Here is a tiny trained network, its code and every weight. The questions are about switching its units off for an input and a class, where a switched-off unit gives its printed mean instead of its output.

import numpy as np


def w(rows, s, z=0):
    codes = np.array(rows[::2]) - 128.0
    scale = np.full(codes.shape[1], s)
    scale[-1] = z or s
    return codes * scale


def norm(h):
    return h / np.sqrt((h * h).mean(-1, keepdims=True) + 1e-5)


def f(y):
    return y / 2 * (1 + np.tanh(0.7978845608 * (y + 0.044715 * y**3)))


def log_softmax(a):
    a = a - a.max(-1, keepdims=True)
    return a - np.log(np.exp(a).sum(-1, keepdims=True))


def net(x, mask):
    res = np.array(x, float).reshape(1, 8) / 4 @ E
    u = 0
    for l in range(4):
        y = f(norm(res) @ A[l][:, :-1].T + A[l][:, -1])
        res = res + np.where(mask[u : u + 4], y, B[l][:, -1]) @ B[l][:, :-1]
        u += 4
    return log_softmax(norm(res)[-1] @ U[:, :-1].T + U[:, -1])


A, B = {}, {}
E = w([
[210,147,25,101,166,128,165,55],'x0',
[23,139,197,121,211,127,59,177],'x1',
[115,38,149,63,189,94,81,160],'x2',
[3,168,162,109,78,55,89,49],'x3',
[129,35,168,93,140,23,102,132],'x4',
[154,144,182,41,123,52,211,95],'x5',
[85,117,95,216,171,129,178,192],'x6',
[113,106,221,201,215,144,242,62],'x7',
],0.0054)
A[0] = w([
[120,161,202,114,93,148,66,72,199],'L0N1',
[131,125,66,96,191,109,126,193,107],'L0N2',
[255,154,104,115,135,172,59,112,2],'L0N3',
[70,169,107,136,176,49,140,49,141],'L0N4',
],0.0093,0.0036)
B[0] = w([
[63,79,67,217,127,61,240,254,255],'L0N1',
[127,53,159,105,101,59,147,110,188],'L0N2',
[131,165,14,177,87,174,125,139,246],'L0N3',
[137,47,91,60,150,163,176,83,254],'L0N4',
],0.0083,0.0035)
A[1] = w([
[254,224,110,81,100,160,119,141,3],'L1N1',
[242,167,85,123,80,161,119,103,106],'L1N2',
[190,80,83,106,215,34,180,10,119],'L1N3',
[131,132,159,40,26,115,231,121,231],'L1N4',
],0.0074,0.0031)
B[1] = w([
[101,160,111,156,114,250,126,69,176],'L1N1',
[97,74,90,132,165,218,68,86,216],'L1N2',
[101,152,51,162,139,96,120,156,253],'L1N3',
[140,79,74,112,162,86,135,107,242],'L1N4',
],0.011,0.0057)
A[2] = w([
[160,105,186,175,79,146,254,147,133],'L2N1',
[135,50,163,150,120,120,107,138,253],'L2N2',
[159,111,224,61,143,62,142,120,101],'L2N3',
[167,147,158,102,116,165,122,80,75],'L2N4',
],0.0077,0.0032)
B[2] = w([
[197,250,121,151,198,129,79,88,209],'L2N1',
[126,146,102,153,134,82,136,168,252],'L2N2',
[141,104,85,145,205,137,129,92,165],'L2N3',
[119,154,179,179,63,186,67,124,105],'L2N4',
],0.014,0.003)
A[3] = w([
[189,172,33,110,120,167,82,113,142],'L3N1',
[118,45,145,185,118,134,50,55,123],'L3N2',
[142,132,96,78,155,94,92,212,251],'L3N3',
[39,143,254,141,147,137,116,195,93],'L3N4',
],0.0078,0.0019)
B[3] = w([
[123,44,61,76,96,171,155,97,254],'L3N1',
[43,211,84,156,150,157,196,114,148],'L3N2',
[173,173,87,78,120,84,150,161,219],'L3N3',
[108,174,162,85,10,137,160,127,154],'L3N4',
],0.011,0.0056)
U = w([
[77,180,191,131,69,118,138,181,32],'0',
[136,90,41,118,127,251,141,51,136],'1',
[210,185,231,158,200,164,112,104,90],'2',
[146,100,75,89,147,26,160,159,223],'3',
[183,94,241,103,127,153,103,28,2],'4',
],0.011,0.0044)

Each question gives the input, the list of numbers given to net, and the class t.
The units are the neurons (one row each of A and B). Each row of codes is followed by its name. A weight is (code - 128) times the scale printed after its matrix; where a second scale follows, it is the last column's (A, B and U).
mask holds one flag per neuron, layer by layer. A switched-off neuron (its flag False) gives its mean, the last column of its row in B, instead of its output. The means were averaged over made-up inputs and are rounded, as every weight is.
A unit's drop is (log p(t) with every unit on - log p(t) with that unit switched off) / (log p(t) with every unit on - log p(t) with every unit switched off).
The circuit of an input: a set's keep is (log p(t) with only the set's units on - log p(t) with every unit switched off) / (log p(t) with every unit on - log p(t) with every unit switched off). Starting from the 12 units with the biggest drops (on a tie, the unit counted first), units are removed one at a time, each time the one whose removal leaves the highest keep (on an exact tie, the one counted first), for as long as the keep stays at least 0.8.
circuit, biggest first: the units of the circuit, biggest drop first
most important unit: the unit with the biggest drop
top k neurons: the k neurons with the biggest drops, biggest first
drop when u is switched off: that unit's drop, to one decimal
input [6,5,6,-2,-6,-8,0,6], class 3: top 2 neurons	(L1N1; L1N2)
input [-8,0,8,8,3,-5,4,-2], class 0: top neuron	(L3N4)
input [8,5,6,-6,0,-8,5,-5], class 3: circuit, biggest first	(L0N2; L1N2)
input [0,3,-6,-2,-7,4,1,3], class 2: circuit, biggest first	(L1N3; L1N2; L2N1)
input [-8,5,6,-3,2,0,2,4], class 0: circuit, biggest first	(L3N4; L1N4)
input [-4,7,3,-5,-2,1,8,4], class 0: circuit, biggest first	(L3N4; L1N4; L0N4)
input [0,-8,0,-6,7,5,4,-5], class 1: circuit, biggest first	(L0N1; L1N2)
input [1,-7,-5,5,4,0,1,7], class 3: circuit, biggest first	(L1N1; L1N2)
input [-5,-5,2,0,5,-1,1,7], class 2: top 2 neurons	(L2N1; L1N2)
input [-6,5,8,-8,3,-7,6,8], class 2: circuit, biggest first	(L3N1; L0N1)
input [-5,8,5,-4,-8,1,3,7], class 0: top 2 neurons	(L3N4; L0N4)
input [7,0,-5,8,-2,-5,-8,-3], class 3: top 2 neurons	(L0N1; L1N1)
input [1,-7,0,-4,7,8,3,-8], class 1: top 3 neurons	(L0N1; L1N1; L1N2)
input [-1,4,-8,-5,-1,5,4,2], class 2: most important unit	L0N3
input [5,4,1,2,-4,-7,8,-6], class 3: top 4 neurons	(L1N1; L0N2; L1N2; L0N3)
input [-8,4,-8,0,2,0,-8,4], class 0: top 2 neurons	(L0N1; L3N4)
input [-4,-4,6,-5,-3,2,0,8], class 2: top 2 neurons	(L2N1; L0N4)
input [-4,3,5,-8,-7,-4,7,8], class 2: drop when L2N1 is switched off	0.2
input [-1,6,-7,4,-6,-8,2,7], class 2: drop when L2N1 is switched off	0.4
input [-6,8,2,0,-3,-7,5,4], class 0: most important unit	L3N4
input [-8,-6,3,-2,-3,-7,-5,3], class 2: drop when L1N2 is switched off	0.3
